The rows lie along a hidden order. The number after each row says roughly how far along it the row is, from 0 to 20. A new part has a new order.
30.1,-9.1,-43.9,-7.5,2.6,5.1,-2.5,-49.4,10.7,-1.9,-34.7,-8.9,-9.2,8.8,-17.6,-28.8,-60.8,-37.8,-0.1,-17.2,52.6,-16.2,9.5,40.2,2.1,-37.4,-28.5,4.7,14.1,-47.3,8.8,13.6,-35.5,-9.4,7.1 | 18
-18.4,-0.2,-13.2,17.0,5.5,2.2,-11.3,-24.6,-3.7,-8.9,74.0,13.1,-26.4,-1.4,-5.8,-2.1,42.2,-7.1,-3.6,-0.4,29.3,-23.0,5.2,-39.4,2.4,45.4,-1.6,12.7,35.5,42.5,-31.0,48.0,22.0,21.1,-4.5 | 5
-6.6,-1.3,-36.9,0.3,-1.5,2.2,-8.5,-25.6,0.8,24.7,-0.2,4.4,-3.1,7.5,3.5,11.6,12.1,-6.7,-4.8,-3.6,15.8,2.5,2.1,6.6,-0.3,-14.3,-15.6,6.4,9.2,-4.7,11.5,3.0,-0.3,-7.0,5.4 | 11
1.9,-5.6,-17.8,-3.0,-1.5,-1.8,-3.9,-37.8,2.0,24.4,-1.7,12.3,-20.0,6.9,-7.9,5.7,-27.1,-20.8,-6.9,4.2,17.6,-21.4,2.8,21.2,-4.1,-25.2,-16.4,7.6,4.4,-8.8,47.9,-1.3,5.5,-7.7,7.5 | 13
24.2,-4.0,-34.5,-6.2,4.6,0.4,2.8,-26.2,2.5,37.8,-32.1,-0.4,7.4,-0.1,-6.5,-8.6,-41.2,-10.9,-1.7,-11.3,1.5,-5.1,6.6,15.1,-5.7,-34.9,-13.1,0.1,-3.4,-26.1,20.2,-19.5,-37.3,-3.6,6.7 | 14
-10.6,5.9,-18.9,-4.6,-12.0,-1.6,-0.9,16.1,-9.7,54.5,-10.9,11.4,7.4,21.0,10.6,39.1,-6.9,3.9,-3.7,7.0,-13.6,30.5,-7.7,18.0,-2.9,-57.8,-8.7,-0.3,-25.0,-19.1,39.7,-22.3,17.5,-21.6,7.5 | 13
-14.7,4.2,12.0,-7.9,-7.7,-6.6,-3.5,23.4,-8.9,14.7,39.7,34.0,-14.2,5.5,6.2,50.4,34.3,4.9,-9.2,27.1,-29.0,7.2,-11.9,3.4,-3.9,-6.0,8.4,-1.1,-24.7,6.0,45.3,12.7,11.0,-18.6,3.3 | 6
27.0,-14.9,-26.7,2.7,7.3,3.2,-5.5,-99.9,3.8,-35.8,-3.3,-3.9,-20.4,4.2,-22.9,-29.2,-23.6,-26.6,-5.0,-21.1,75.2,-35.2,11.0,20.9,5.7,-7.8,-23.8,8.3,31.6,-10.3,2.9,27.3,-17.8,-9.2,4.1 | 14
7.5,-1.6,-21.8,-8.7,-1.4,0.6,4.3,7.0,-0.2,31.7,-39.8,-2.9,14.1,15.2,1.8,4.0,-27.4,-0.9,1.0,-9.6,-7.3,22.1,-6.7,21.1,-1.3,-51.8,-15.8,-3.4,-3.3,-17.6,20.7,-25.2,-35.8,-22.5,9.8 | 15
13.1,-5.6,-18.1,-14.3,3.9,-2.6,2.6,-8.1,11.8,6.9,-44.0,6.4,-6.6,18.1,-14.0,-1.3,-49.4,-33.1,-2.3,-5.7,21.3,3.0,-4.5,30.0,-0.3,-37.9,-15.5,2.7,6.4,-18.8,24.6,9.8,-39.1,-27.1,9.5 | 17
20.0,-6.5,-3.5,-12.2,5.0,6.8,0.4,-21.2,15.2,5.6,-67.0,-12.4,7.6,19.3,-12.5,-19.0,-64.1,-30.2,2.3,-26.7,55.4,6.4,-0.9,35.7,4.9,-45.5,-27.5,1.9,20.9,-27.4,2.3,17.6,-49.3,-17.3,10.4 | 20
2.2,-4.5,-1.5,-17.2,-2.6,-5.2,8.0,23.7,3.9,24.9,-40.9,1.9,-18.9,22.3,-8.6,17.5,-68.5,-26.1,-2.6,11.9,11.3,3.0,-3.4,35.7,-1.3,-46.6,-15.8,1.1,-21.8,-41.4,34.7,-7.5,-14.6,-32.1,7.8 | 19
-34.3,4.6,23.3,7.1,-2.7,-3.3,-3.1,14.5,-13.4,-28.8,69.2,21.7,-12.7,4.1,5.6,24.7,72.4,25.8,-2.0,11.1,-14.2,3.0,-16.0,-37.6,3.8,34.2,13.2,0.4,16.2,54.8,-4.3,34.4,9.2,0.8,-3.0 | 2
13.0,-6.1,-29.2,-13.7,5.3,2.0,1.2,-6.5,11.9,0.4,-55.6,0.4,9.4,18.2,-11.5,-9.9,-60.7,-24.7,1.1,-20.9,29.0,7.6,-0.9,27.8,2.1,-39.6,-21.4,0.6,17.6,-15.8,2.6,16.3,-54.3,-23.8,11.5 | 18
12.2,-7.0,-20.7,-16.7,4.7,-1.9,3.0,-6.6,19.3,4.9,-57.9,3.9,-7.3,18.5,-17.8,-5.3,-73.4,-50.6,-1.6,-8.9,38.9,4.9,-2.8,33.8,2.8,-49.7,-25.1,5.0,25.7,-15.4,21.6,18.4,-43.2,-25.1,10.4 | 19
11.9,-4.3,-1.1,-18.6,-4.7,-4.6,7.9,46.1,-2.7,12.6,-43.6,4.5,-14.9,24.5,-9.1,20.8,-52.0,-23.0,0.1,-0.9,29.2,8.3,-8.6,35.5,1.9,-59.9,-14.6,-1.8,-10.1,-33.5,47.8,7.4,-24.4,-32.9,10.0 | 19
-20.1,5.0,16.5,-4.9,-1.1,-5.6,-2.3,53.5,-12.7,20.4,49.4,27.3,-19.3,-2.3,17.8,48.7,63.2,15.6,-7.0,23.0,-49.7,1.9,-7.7,-24.9,-4.7,20.0,22.3,-6.6,-33.4,7.0,31.4,-3.9,2.6,-7.1,-4.2 | 4
-23.0,6.3,24.8,-8.4,-3.7,-5.1,-5.5,57.4,-6.0,6.0,32.7,30.2,-8.3,2.2,12.7,42.9,47.0,15.1,-8.0,14.2,-31.5,8.2,-12.9,-12.3,-1.4,2.1,27.6,-2.4,-23.4,15.0,36.1,22.1,-3.6,-17.1,0.5 | 5
15.3,-9.8,-18.2,-11.2,4.7,-2.5,4.2,-25.8,7.4,19.9,-45.4,2.7,-5.2,7.8,-11.0,-2.5,-57.8,-25.9,-3.0,-6.4,10.3,-2.3,2.1,24.9,-3.4,-15.4,-20.8,3.4,6.9,-18.1,31.8,-7.7,-40.0,-19.4,8.4 | 16
-17.4,-1.5,-14.3,2.0,-7.2,-2.8,-7.0,-31.0,-6.6,26.4,42.3,15.3,-17.8,13.1,2.9,30.3,20.5,-7.7,-11.9,20.2,23.0,0.4,-3.6,9.1,0.9,-17.5,-13.6,8.5,-10.3,-7.3,34.7,-1.3,23.4,-9.0,3.0 | 10
18.3,-7.7,-24.0,-11.2,4.5,-1.4,1.8,-23.2,21.1,3.7,-39.6,1.7,-12.7,14.7,-15.8,-15.3,-71.9,-40.6,-2.0,-3.5,47.7,0.9,0.8,31.2,0.8,-34.4,-30.1,4.0,11.7,-24.3,30.9,22.5,-39.8,-17.8,8.1 | 18
4.0,-4.0,-8.5,-12.9,-2.2,-3.3,3.0,3.5,5.2,17.3,-30.6,4.2,-3.6,15.8,-9.6,11.6,-44.2,-12.8,-2.0,0.2,9.9,5.3,-4.8,32.3,-0.5,-55.3,-10.4,3.3,-5.6,-17.5,30.4,-4.5,-36.3,-24.8,7.3 | 16
19.9,-11.6,-30.9,2.9,7.7,0.9,-5.4,-74.0,-1.3,-10.2,20.8,3.3,-25.8,-21.9,-18.1,-21.6,-18.7,-29.6,-6.7,-11.0,56.9,-37.3,15.1,9.7,0.8,10.4,-17.0,7.8,25.8,-0.4,5.9,19.4,2.8,-2.3,1.5 | 12
-32.1,3.4,8.8,5.1,-0.5,-1.5,-5.4,27.7,-12.8,-6.3,51.9,19.6,-6.6,5.4,12.5,27.4,72.7,15.6,-3.4,8.4,-3.7,5.2,-13.9,-21.5,3.2,9.5,6.5,0.6,0.4,28.6,6.8,16.3,0.7,-8.2,-1.0 | 5
9.4,-3.2,-26.9,-17.4,6.4,2.2,3.9,6.0,19.7,10.3,-82.1,-2.6,8.7,32.6,-9.9,-12.9,-64.2,-29.2,4.4,-25.9,12.2,25.6,-8.4,29.9,2.8,-63.6,-25.2,1.6,19.5,-16.9,4.2,8.8,-63.4,-23.8,13.7 | 20
12.4,-6.1,-20.0,-8.5,2.4,0.7,0.6,-24.7,4.6,15.3,-19.1,2.7,3.1,10.9,-4.2,-8.8,-26.9,-11.8,-2.5,-11.5,1.6,0.4,-0.2,27.9,-3.6,-25.3,-18.5,1.4,6.8,-20.6,19.1,-1.4,-36.4,-13.8,7.7 | 14
-31.4,2.8,52.4,4.1,-4.3,-12.3,-1.1,13.4,-14.4,-24.6,76.9,29.2,-38.3,-6.1,-0.7,30.3,44.1,17.0,-7.6,33.5,-27.1,-11.3,-10.9,-32.7,-2.2,57.9,13.3,4.1,-11.4,46.2,12.4,26.6,30.9,3.5,-8.5 | 0
-24.8,0.5,-8.5,-1.5,-9.5,-2.1,-4.9,-15.3,-8.8,26.0,7.0,15.7,-4.9,15.2,9.8,29.1,20.5,6.1,-5.3,9.6,-1.8,21.1,-8.2,14.5,0.5,-33.2,-8.1,3.0,-15.8,-3.0,35.0,-10.4,17.2,-14.2,4.2 | 10
-22.5,6.4,42.6,-2.5,-5.4,-11.2,0.6,49.5,-13.7,-20.8,79.7,35.1,-15.6,-4.5,10.5,42.2,44.2,19.3,-6.9,31.7,-41.0,4.7,-13.9,-28.1,-3.2,46.8,21.0,-3.3,-17.2,46.7,17.5,30.6,9.3,7.4,-3.9 | 0
0.6,-3.7,-11.1,-4.7,-2.5,-2.9,5.0,1.8,1.6,14.9,-28.4,5.0,-3.5,18.9,-6.1,12.7,-32.7,-3.9,-1.6,-4.0,15.1,10.3,-8.2,29.3,0.9,-49.5,-10.7,-0.1,-1.8,-16.4,30.8,-0.3,-32.5,-33.2,8.9 | 16
-2.5,-4.1,-32.6,17.9,9.9,6.0,-11.5,-33.3,2.6,18.2,36.0,7.5,-1.0,-1.2,2.4,-13.4,26.7,-11.4,-3.3,-15.7,19.4,-18.5,10.7,-34.1,0.6,17.0,-9.5,8.7,24.0,14.3,-23.7,17.5,4.2,18.5,-2.2 | 9
-30.9,1.3,8.9,11.9,-1.7,-0.3,-7.2,18.0,-15.5,-6.7,73.3,12.4,-15.0,-3.0,7.1,13.0,87.8,14.5,-3.9,4.3,15.8,-10.5,-4.5,-39.7,3.9,33.9,7.3,2.4,10.5,35.0,-11.2,28.2,26.8,9.7,-6.3 | 4
19.5,-9.8,-35.9,-4.6,3.8,7.1,-1.8,-62.0,8.9,-12.7,-28.8,-9.4,-0.8,3.9,-15.0,-19.0,-32.2,-17.4,-0.6,-24.5,48.1,-11.2,7.0,32.3,1.6,-35.5,-21.2,1.6,25.1,-19.9,-0.6,1.3,-33.9,-11.7,6.6 | 16
30.0,-13.6,-51.8,-1.0,3.6,7.1,-8.3,-82.3,9.6,-32.7,-33.8,-10.6,-17.7,10.9,-24.5,-29.4,-36.1,-33.2,-1.2,-25.5,96.0,-21.4,7.2,48.1,9.3,-33.2,-33.7,8.7,41.1,-20.6,-8.7,31.9,-29.0,-13.3,5.1 | 17
11.9,-10.1,-8.7,-17.5,3.8,-4.4,6.0,1.4,15.0,24.2,-57.3,3.2,-12.0,16.4,-11.1,3.4,-66.8,-42.5,-2.2,7.3,6.3,-4.9,3.1,23.8,-4.1,-37.9,-22.4,5.6,-8.1,-30.6,47.7,-9.0,-27.8,-22.3,7.1 | 20
14.5,-5.1,-26.7,-2.5,-0.1,-1.2,-5.8,-49.0,5.1,25.8,-2.1,6.6,-18.0,-0.2,-6.6,2.4,-28.3,-25.8,-7.1,2.8,10.5,-18.6,8.1,16.8,-3.5,-16.5,-19.3,9.1,3.8,-8.3,35.5,-0.3,-4.6,-3.2,4.3 | 12
-29.2,1.7,10.4,13.7,-2.7,-0.7,-7.4,12.3,-17.7,-5.9,64.5,11.8,-17.8,2.1,7.0,15.3,68.3,20.1,-4.1,4.5,15.8,-9.3,-3.5,-22.8,3.5,29.6,3.3,1.9,13.5,28.6,-9.5,24.3,14.7,6.7,-3.2 | 5
30.5,-9.2,-33.2,-3.4,2.0,2.8,-0.9,-55.4,13.3,3.5,-25.0,-7.3,-22.3,9.5,-20.0,-22.3,-73.1,-35.4,-2.7,-11.4,71.8,-24.8,13.8,39.1,1.4,-27.1,-26.7,8.8,14.4,-36.5,17.7,15.2,-17.9,-11.6,5.0 | 18
19.9,-2.7,-43.4,0.9,3.9,8.8,-8.9,-32.7,5.1,8.2,-13.2,1.2,16.1,4.7,0.0,-10.8,6.1,1.5,-1.2,-31.0,22.5,2.0,2.8,22.6,2.3,-23.4,-17.9,0.1,37.2,7.4,-16.7,27.7,-42.2,-0.4,9.2 | 11
26.4,-11.5,-45.5,-4.0,2.6,5.6,-5.8,-73.3,13.3,-10.9,-40.5,-9.6,-24.5,16.9,-29.3,-26.0,-58.9,-46.1,-3.1,-18.6,88.1,-22.2,14.1,44.4,5.5,-41.6,-39.3,10.1,27.0,-39.3,8.2,22.5,-17.3,-6.8,6.3 | 20
29.4,-11.5,-37.1,1.4,4.9,4.8,-5.3,-83.9,6.4,-39.6,-20.5,-1.8,-13.2,5.9,-25.3,-30.4,-16.7,-18.4,-1.6,-31.3,75.2,-22.7,7.8,28.7,7.2,-11.3,-25.4,6.5,49.2,-6.9,-15.2,41.8,-32.7,-12.5,7.4 | 14
